Here is a tiny trained network, its code and every weight. The questions are about switching its units off for an input and a class, where a switched-off unit gives its printed mean instead of its output.

import numpy as np


def w(rows, s, z=0):
    codes = np.array(rows[::2]) - 128.0
    scale = np.full(codes.shape[1], s)
    scale[-1] = z or s
    return codes * scale


def norm(h):
    return h / np.sqrt((h * h).mean(-1, keepdims=True) + 1e-5)


def f(y):
    return y / 2 * (1 + np.tanh(0.7978845608 * (y + 0.044715 * y**3)))


def log_softmax(a):
    a = a - a.max(-1, keepdims=True)
    return a - np.log(np.exp(a).sum(-1, keepdims=True))


def net(x, mask):
    res = np.array(x, float).reshape(1, 4) / 4 @ E
    u = 0
    for l in range(4):
        y = f(norm(res) @ A[l][:, :-1].T + A[l][:, -1])
        res = res + np.where(mask[u : u + 10], y, B[l][:, -1]) @ B[l][:, :-1]
        u += 10
    return log_softmax(norm(res)[-1] @ U[:, :-1].T + U[:, -1])


A, B = {}, {}
E = w([
[242,134,137,230,107,177,183,92],'x0',
[131,4,60,98,47,191,69,124],'x1',
[154,114,217,162,123,73,92,223],'x2',
[51,92,96,180,153,108,201,196],'x3',
],0.0015)
A[0] = w([
[55,169,74,109,180,137,174,92,65],'0.n1',
[128,127,125,130,129,127,127,127,130],'0.n2',
[79,86,110,54,96,148,52,139,81],'0.n3',
[125,109,129,136,119,126,125,127,117],'0.n4',
[150,148,139,161,138,128,144,128,101],'0.n5',
[128,129,127,129,127,126,128,128,128],'0.n6',
[127,126,131,130,127,126,127,126,126],'0.n7',
[133,134,129,124,126,125,125,134,118],'0.n8',
[75,195,172,154,225,37,178,161,5],'0.n9',
[196,173,157,253,151,127,219,135,69],'0.n10',
],0.0027,0.0024)
B[0] = w([
[73,114,66,55,174,56,179,154,145],'0.n1',
[129,124,130,124,125,129,129,131,130],'0.n2',
[162,133,159,254,122,94,217,159,174],'0.n3',
[137,134,112,126,132,134,129,143,113],'0.n4',
[145,112,143,137,133,118,138,96,116],'0.n5',
[128,127,128,128,128,128,128,128,128],'0.n6',
[128,131,126,130,132,130,127,128,126],'0.n7',
[126,136,125,136,140,129,127,118,117],'0.n8',
[130,89,109,132,8,172,89,56,195],'0.n9',
[189,82,232,229,114,71,218,112,255],'0.n10',
],0.0019,0.00095)
A[1] = w([
[206,116,88,80,72,230,107,21,36],'1.n1',
[163,150,153,189,149,127,156,127,89],'1.n2',
[171,253,98,121,188,157,211,19,4],'1.n3',
[124,172,245,74,128,58,44,163,58],'1.n4',
[153,190,220,95,174,85,67,93,70],'1.n5',
[127,128,130,127,126,130,129,128,127],'1.n6',
[97,143,124,140,185,82,145,190,75],'1.n7',
[136,132,65,128,113,188,200,31,79],'1.n8',
[129,215,206,95,207,74,96,75,107],'1.n9',
[157,75,86,119,83,217,112,104,107],'1.n10',
],0.003,0.0021)
B[1] = w([
[127,115,107,151,88,75,64,31,207],'1.n1',
[115,107,161,156,98,124,162,125,154],'1.n2',
[150,40,119,146,224,37,104,252,194],'1.n3',
[155,166,204,70,161,172,83,133,239],'1.n4',
[152,179,148,68,75,185,136,152,199],'1.n5',
[128,129,128,128,129,128,128,128,127],'1.n6',
[125,93,120,138,110,168,101,72,129],'1.n7',
[113,134,167,99,193,54,68,110,186],'1.n8',
[171,151,94,91,67,154,150,195,246],'1.n9',
[168,148,105,125,72,123,80,120,180],'1.n10',
],0.0031,0.0011)
A[2] = w([
[86,120,195,115,185,109,95,191,14],'2.n1',
[29,169,72,104,161,119,180,106,35],'2.n2',
[139,116,94,139,101,134,97,22,48],'2.n3',
[130,63,126,144,42,205,84,162,26],'2.n4',
[254,114,200,157,96,113,74,164,61],'2.n5',
[130,58,66,162,89,159,115,172,45],'2.n6',
[107,93,147,131,40,220,96,120,7],'2.n7',
[53,127,81,124,171,103,168,105,65],'2.n8',
[88,120,181,124,189,103,151,233,49],'2.n9',
[88,114,95,129,162,103,153,121,75],'2.n10',
],0.0035,0.0015)
B[2] = w([
[119,81,122,146,190,137,74,50,135],'2.n1',
[65,57,90,71,85,202,193,100,168],'2.n2',
[128,104,139,129,82,80,57,101,145],'2.n3',
[138,174,75,117,214,55,128,169,139],'2.n4',
[2,134,79,94,111,178,190,89,254],'2.n5',
[153,201,93,111,114,129,113,201,129],'2.n6',
[172,190,117,118,233,31,129,147,124],'2.n7',
[90,132,104,47,122,161,170,98,160],'2.n8',
[160,94,96,140,126,135,75,1,180],'2.n9',
[121,151,115,74,130,127,148,107,133],'2.n10',
],0.0028,0.0018)
A[3] = w([
[124,151,138,110,117,158,143,135,103],'3.n1',
[162,140,177,255,120,156,227,108,37],'3.n2',
[228,124,183,203,159,78,40,166,32],'3.n3',
[94,146,75,67,142,141,70,131,87],'3.n4',
[89,120,80,49,181,107,28,136,144],'3.n5',
[139,124,87,139,113,78,116,220,83],'3.n6',
[153,129,169,225,131,151,202,119,58],'3.n7',
[96,7,73,180,163,46,134,107,42],'3.n8',
[66,61,211,125,238,155,42,113,4],'3.n9',
[139,111,110,143,101,153,114,87,111],'3.n10',
],0.0033,0.002)
B[3] = w([
[117,131,134,105,101,143,130,141,128],'3.n1',
[136,59,203,156,45,56,198,137,224],'3.n2',
[6,104,84,87,104,182,180,99,158],'3.n3',
[132,122,164,188,101,146,179,121,173],'3.n4',
[139,109,161,208,112,132,186,118,248],'3.n5',
[147,148,93,168,152,144,156,168,108],'3.n6',
[142,93,176,131,74,88,165,132,178],'3.n7',
[187,252,171,46,89,153,115,130,173],'3.n8',
[113,77,151,185,183,133,96,116,109],'3.n9',
[97,118,138,126,123,97,105,107,131],'3.n10',
],0.0032,0.0017)
U = w([
[190,152,108,93,255,61,170,94,7],'0',
[71,65,191,196,219,167,50,135,72],'1',
[176,128,63,152,44,96,23,25,167],'2',
[171,85,211,190,46,71,228,133,206],'3',
[167,225,210,45,111,203,94,175,145],'4',
[24,94,61,48,135,189,204,78,151],'5',
[145,137,31,195,137,137,117,248,124],'6',
],0.0092,0.0022)

Each question gives the input, the list of numbers given to net, and the class t.
The units are the neurons (one row each of A and B). Each row of codes is followed by its name. A weight is (code - 128) times the scale printed after its matrix; where a second scale follows, it is the last column's (A, B and U).
mask holds one flag per neuron, layer by layer. A switched-off neuron (its flag False) gives its mean, the last column of its row in B, instead of its output. The means were averaged over made-up inputs and are rounded, as every weight is.
A unit's drop is (log p(t) with every unit on - log p(t) with that unit switched off) / (log p(t) with every unit on - log p(t) with every unit switched off).
The circuit of an input: a set's keep is (log p(t) with only the set's units on - log p(t) with every unit switched off) / (log p(t) with every unit on - log p(t) with every unit switched off). Starting from the 12 units with the biggest drops (on a tie, the unit counted first), units are removed one at a time, each time the one whose removal leaves the highest keep (on an exact tie, the one counted first), for as long as the keep stays at least 0.8.
units of the circuit, in order: the units of the circuit, biggest drop first
unit that matters most: the unit with the biggest drop
k most important neurons: the k neurons with the biggest drops, biggest first
top k neurons in layer l: the k neurons of layer l with the biggest drops, biggest first
drop when u is switched off: that unit's drop, to one decimal
input [-5,-8,8,6], class 1: unit that matters most	2.n1
input [-2,5,7,2], class 1: units of the circuit, in order	[1.n9, 2.n1, 3.n9]
input [-4,-6,6,8], class 1: units of the circuit, in order	[2.n1, 3.n9, 2.n9]
input [-8,8,-4,-2], class 2: units of the circuit, in order	[2.n5, 1.n10, 3.n3]
input [-6,-5,6,3], class 1: units of the circuit, in order	[2.n1, 3.n9]
input [-6,7,1,8], class 6: 2 most important neurons	[2.n5, 2.n6]
input [-6,3,7,-5], class 1: units of the circuit, in order	[3.n9, 2.n1, 1.n10]
input [-1,-1,8,7], class 1: units of the circuit, in order	[2.n1, 3.n9, 2.n9]
input [-4,6,7,7], class 6: 2 most important neurons	[1.n8, 2.n6]
input [5,1,-7,4], class 0: top 2 neurons in layer 1	[1.n3, 1.n8]
input [-7,5,1,0], class 6: top 2 neurons in layer 3	[3.n2, 3.n6]
input [-7,7,4,-1], class 6: top 2 neurons in layer 1	[1.n8, 1.n3]
input [7,3,-4,3], class 2: 2 most important neurons	[1.n1, 0.n3]
input [5,-4,-7,-4], class 0: units of the circuit, in order	[1.n3]
input [-4,-1,5,7], class 1: 2 most important neurons	[3.n9, 2.n5]
input [-8,1,5,-4], class 1: top 2 neurons in layer 2	[2.n1, 2.n6]
input [-7,-3,5,7], class 1: top 2 neurons in layer 3	[3.n9, 3.n3]
input [-5,5,-2,0], class 6: top 2 neurons in layer 2	[2.n5, 2.n6]
input [-4,-1,1,-1], class 4: top 2 neurons in layer 1	[1.n3, 1.n9]
input [-2,1,4,-1], class 1: 2 most important neurons	[3.n9, 2.n1]
input [-6,4,-3,-4], class 2: most important neuron	[3.n2]
input [0,5,8,-7], class 4: drop when 1.n3 is switched off	0.6
input [6,6,5,-4], class 2: drop when 1.n1 is switched off	0.3
